Below are the code and all the weights of a small trained network. Each question names an input and a target symbol and asks about switching units off, where a switched-off unit gives its printed mean instead of its output.

import numpy as np


def w(rows, s, z=0):
    codes = np.array(rows[::2]) - 128.0
    scale = np.full(codes.shape[1], s)
    scale[-1] = z or s
    return codes * scale


def norm(h):
    return h / np.sqrt((h * h).mean(-1, keepdims=True) + 1e-5)


def f(y):
    return y / 2 * (1 + np.tanh(0.7978845608 * (y + 0.044715 * y**3)))


def softmax(a):
    e = np.exp(a - a.max(-1, keepdims=True))
    return e / e.sum(-1, keepdims=True)


def log_softmax(a):
    a = a - a.max(-1, keepdims=True)
    return a - np.log(np.exp(a).sum(-1, keepdims=True))


def net(x, mask):
    ids = ['ΓΛΞαβεζηψ'.index(c) for c in x.split()]
    T = len(ids)
    res = E[ids] + P[:T]
    u = 0
    for l in range(2):
        r = norm(res)
        for j in range(2):
            rows = slice(2 * j, 2 * j + 2)
            q, k, v = (r @ M[l][rows].T for M in (Q, K, V))
            z = softmax(np.where(np.tri(T) > 0, q @ k.T / 2**0.5, -1e9)) @ v
            o = O[l][rows]
            res = res + np.where(mask[u + j], z, o[:, -1]) @ o[:, :-1]
        u += 2
        y = f(norm(res) @ A[l][:, :-1].T + A[l][:, -1])
        res = res + np.where(mask[u : u + 16], y, B[l][:, -1]) @ B[l][:, :-1]
        u += 16
    return log_softmax(norm(res)[-1] @ U[:, :-1].T + U[:, -1])


Q, K, V, O, A, B = {}, {}, {}, {}, {}, {}
E = w([
[196,148,114,6,153],'Γ',
[161,148,73,151,134],'Λ',
[196,171,85,181,135],'Ξ',
[182,168,88,180,132],'α',
[186,161,81,192,140],'β',
[81,178,51,153,133],'ε',
[206,178,101,140,112],'ζ',
[123,117,215,195,153],'η',
[174,165,87,169,127],'ψ',
],0.015)
P = w([
[163,215,147,113,131],'0',
[157,153,76,164,108],'1',
[158,128,67,160,88],'2',
[159,115,75,154,107],'3',
[101,179,113,146,152],'4',
[107,155,113,142,190],'5',
[127,121,112,130,192],'6',
[116,81,111,145,77],'7',
[143,63,108,121,165],'8',
[92,149,107,77,252],'9',
[83,145,140,131,157],'10',
],0.013)
Q[0] = w([
[188,157,182,154,119],'L0H1',
[101,230,103,252,130],'L0H1',
[133,125,102,136,87],'L0H2',
[127,102,126,100,144],'L0H2',
],0.04)
K[0] = w([
[170,59,108,168,90],'L0H1',
[95,81,253,200,104],'L0H1',
[109,108,170,131,116],'L0H2',
[152,165,128,116,178],'L0H2',
],0.034)
V[0] = w([
[145,124,43,121,105],'L0H1',
[137,167,68,83,81],'L0H1',
[44,253,228,176,90],'L0H2',
[52,106,70,89,108],'L0H2',
],0.016)
O[0] = w([
[180,67,71,98,201,252],'L0H1',
[192,18,42,163,227,179],'L0H1',
[84,196,182,1,1,74],'L0H2',
[114,152,112,28,240,28],'L0H2',
],0.0086,0.0038)
A[0] = w([
[178,92,153,125,98,251],'L0N1',
[237,172,223,152,198,39],'L0N2',
[6,104,43,169,123,23],'L0N3',
[135,66,121,140,46,99],'L0N4',
[93,106,208,128,156,13],'L0N5',
[101,127,111,204,74,117],'L0N6',
[59,132,94,147,82,3],'L0N7',
[78,82,143,120,154,145],'L0N8',
[112,136,185,97,176,95],'L0N9',
[229,162,118,72,115,172],'L0N10',
[70,42,173,150,166,233],'L0N11',
[164,152,146,147,143,115],'L0N12',
[120,114,148,131,116,112],'L0N13',
[88,166,100,92,109,150],'L0N14',
[63,129,153,165,105,141],'L0N15',
[42,24,150,176,78,49],'L0N16',
],0.02,0.0016)
B[0] = w([
[170,129,189,162,170,177],'L0N1',
[224,65,136,174,172,235],'L0N2',
[251,112,87,19,92,242],'L0N3',
[209,133,157,72,195,184],'L0N4',
[119,47,125,69,144,133],'L0N5',
[204,143,114,135,164,253],'L0N6',
[113,163,218,195,176,201],'L0N7',
[89,151,133,94,149,136],'L0N8',
[117,107,148,98,180,122],'L0N9',
[188,39,75,136,73,246],'L0N10',
[43,147,126,73,159,185],'L0N11',
[166,124,133,135,149,172],'L0N12',
[123,133,139,110,137,118],'L0N13',
[96,107,81,196,156,209],'L0N14',
[100,100,199,154,191,241],'L0N15',
[119,65,195,63,180,143],'L0N16',
],0.029,0.0047)
Q[1] = w([
[109,89,129,135,78],'L1H1',
[114,107,142,145,119],'L1H1',
[251,140,174,206,141],'L1H2',
[134,108,149,188,192],'L1H2',
],0.026)
K[1] = w([
[129,130,175,149,70],'L1H1',
[116,160,145,140,174],'L1H1',
[81,4,163,169,198],'L1H2',
[47,115,194,72,250],'L1H2',
],0.022)
V[1] = w([
[218,118,211,162,221],'L1H1',
[60,52,220,119,89],'L1H1',
[119,185,2,117,182],'L1H2',
[192,73,165,99,26],'L1H2',
],0.022)
O[1] = w([
[72,37,78,187,120,253],'L1H1',
[144,80,78,43,88,4],'L1H1',
[138,150,131,133,253,128],'L1H2',
[129,238,73,119,108,152],'L1H2',
],0.017,0.018)
A[1] = w([
[158,142,96,93,117,95],'L1N1',
[113,181,46,136,103,96],'L1N2',
[109,58,183,102,106,1],'L1N3',
[164,54,170,24,88,158],'L1N4',
[171,220,213,105,115,102],'L1N5',
[148,239,171,3,138,74],'L1N6',
[105,160,149,112,145,74],'L1N7',
[104,102,67,167,132,92],'L1N8',
[129,135,128,106,92,124],'L1N9',
[92,183,166,146,147,167],'L1N10',
[66,120,48,119,88,164],'L1N11',
[24,107,167,92,71,202],'L1N12',
[131,133,123,124,122,60],'L1N13',
[101,166,154,99,150,156],'L1N14',
[125,151,171,66,151,84],'L1N15',
[157,121,103,104,112,36],'L1N16',
],0.025,0.0029)
B[1] = w([
[146,132,126,162,111,170],'L1N1',
[184,86,145,137,109,192],'L1N2',
[116,19,190,166,144,186],'L1N3',
[55,157,54,147,145,141],'L1N4',
[113,115,96,101,210,150],'L1N5',
[1,93,139,60,182,197],'L1N6',
[108,126,154,157,159,124],'L1N7',
[127,136,139,68,148,254],'L1N8',
[110,156,110,150,120,121],'L1N9',
[79,55,107,149,96,152],'L1N10',
[157,91,113,184,140,139],'L1N11',
[174,230,29,66,156,177],'L1N12',
[138,124,131,140,131,117],'L1N13',
[132,107,131,119,157,133],'L1N14',
[150,102,135,130,178,136],'L1N15',
[129,160,146,191,144,146],'L1N16',
],0.048,0.0098)
U = w([
[132,133,147,115,126,17],'Γ',
[246,109,106,178,175,251],'Λ',
[132,129,141,124,120,10],'Ξ',
[127,124,153,117,118,72],'α',
[128,125,150,119,117,55],'β',
[82,101,90,89,251,215],'ε',
[134,137,142,108,118,56],'ζ',
[80,170,19,146,85,233],'η',
[127,114,157,124,114,55],'ψ',
],0.011,0.0026)

Each question gives the input, a string of symbols that net reads in full, and the target symbol t.
The units are the heads (2 rows each of Q, K, V and O) and the neurons (one row each of A and B). Each row of codes is followed by its name. A weight is (code - 128) times the scale printed after its matrix; where a second scale follows, it is the last column's (O, A, B and U).
mask holds one flag per unit, layer by layer, with each layer's heads first. A switched-off unit (its flag False) gives its mean, the last column of its rows in O or B, instead of its output. The means were averaged over made-up inputs and are rounded, as every weight is.
A unit's drop is (log p(t) with every unit on - log p(t) with that unit switched off) / (log p(t) with every unit on - log p(t) with every unit switched off).
The circuit of an input: a set's keep is (log p(t) with only the set's units on - log p(t) with every unit switched off) / (log p(t) with every unit on - log p(t) with every unit switched off). Starting from the 12 units with the biggest drops (on a tie, the unit counted first), units are removed one at a time, each time the one whose removal leaves the highest keep (on an exact tie, the one counted first), for as long as the keep stays at least 0.8.
circuit, biggest first: the units of the circuit, biggest drop first
unit that matters most: the unit with the biggest drop
top k neurons: the k neurons with the biggest drops, biggest first
top k neurons in layer l: the k neurons of layer l with the biggest drops, biggest first
which heads matter: for each layer, one digit per head in row order, 1 if its drop is at least 0.15 and else 0, layers parted by /
drop of u: that unit's drop, to one decimal
input Γ Λ Λ Γ β ε ε η ε ε ε, target η: circuit, biggest first -> (L0H1 L0N16 L1H2)
input ε ε ε ε ε α, target Λ: unit that matters most -> L0N2
input β Λ β ε Λ Ξ Γ, target Λ: top 2 neurons in layer 0 -> (L0N2 L0N15)
input ε ε ε Γ Λ ψ, target Λ: top 2 neurons -> (L1N6 L0N2)
input ε ζ ε Ξ β Λ, target Λ: which heads matter -> 00 / 11
input α Γ Γ β Λ ε, target Λ: which heads matter -> 01 / 00
input η ψ ε α, target η: which heads matter -> 11 / 01
input ψ ε ψ Ξ Ξ ε ε β ψ ζ, target Λ: which heads matter -> 00 / 00
input ε ε η ψ Λ ψ, target η: top 3 neurons -> (L0N3 L0N16 L0N14)
input α Λ ε Λ Γ ε ε β ε ζ, target Λ: which heads matter -> 00 / 10
input β Λ ε, target Λ: which heads matter -> 00 / 00
input ζ ε Ξ Ξ Λ ε η ψ Ξ ζ, target η: top 2 neurons -> (L0N3 L1N12)
input ε ε Γ ε ζ ε α, target Λ: top 2 neurons -> (L1N6 L0N2)
input β ε ψ ψ Λ, target Λ: top 2 neurons -> (L1N6 L0N15)
input ψ ε Ξ Ξ ε Ξ ψ η ψ ε Ξ, target η: top 2 neurons -> (L1N12 L0N3)
input ε ζ ε ψ ε β, target Λ: circuit, biggest first -> (L1N6)
input β β η ε β Λ, target η: top 2 neurons in layer 0 -> (L0N16 L0N2)
input Λ ε Γ, target Λ: top 3 neurons -> (L0N10 L1N6 L0N15)
input Ξ ε ψ Ξ ψ ε ψ η ψ ε α, target η: top 3 neurons -> (L0N3 L1N12 L0N2)
input β α α ψ Λ ε ε η ψ α β, target η: top 2 neurons -> (L0N3 L1N12)
input ε ε ε ε Λ ψ, target Λ: top 3 neurons -> (L0N2 L1N6 L0N15)
input η α Λ, target η: top neuron -> (L1N12)
input η Λ ε Ξ, target η: top 2 neurons in layer 1 -> (L1N12 L1N4)
input η ψ ε, target η: drop of L0H2 -> 1.0
input ψ ψ ζ β ε Λ ψ η ε ε ψ, target η: drop of L0N3 -> 0.2
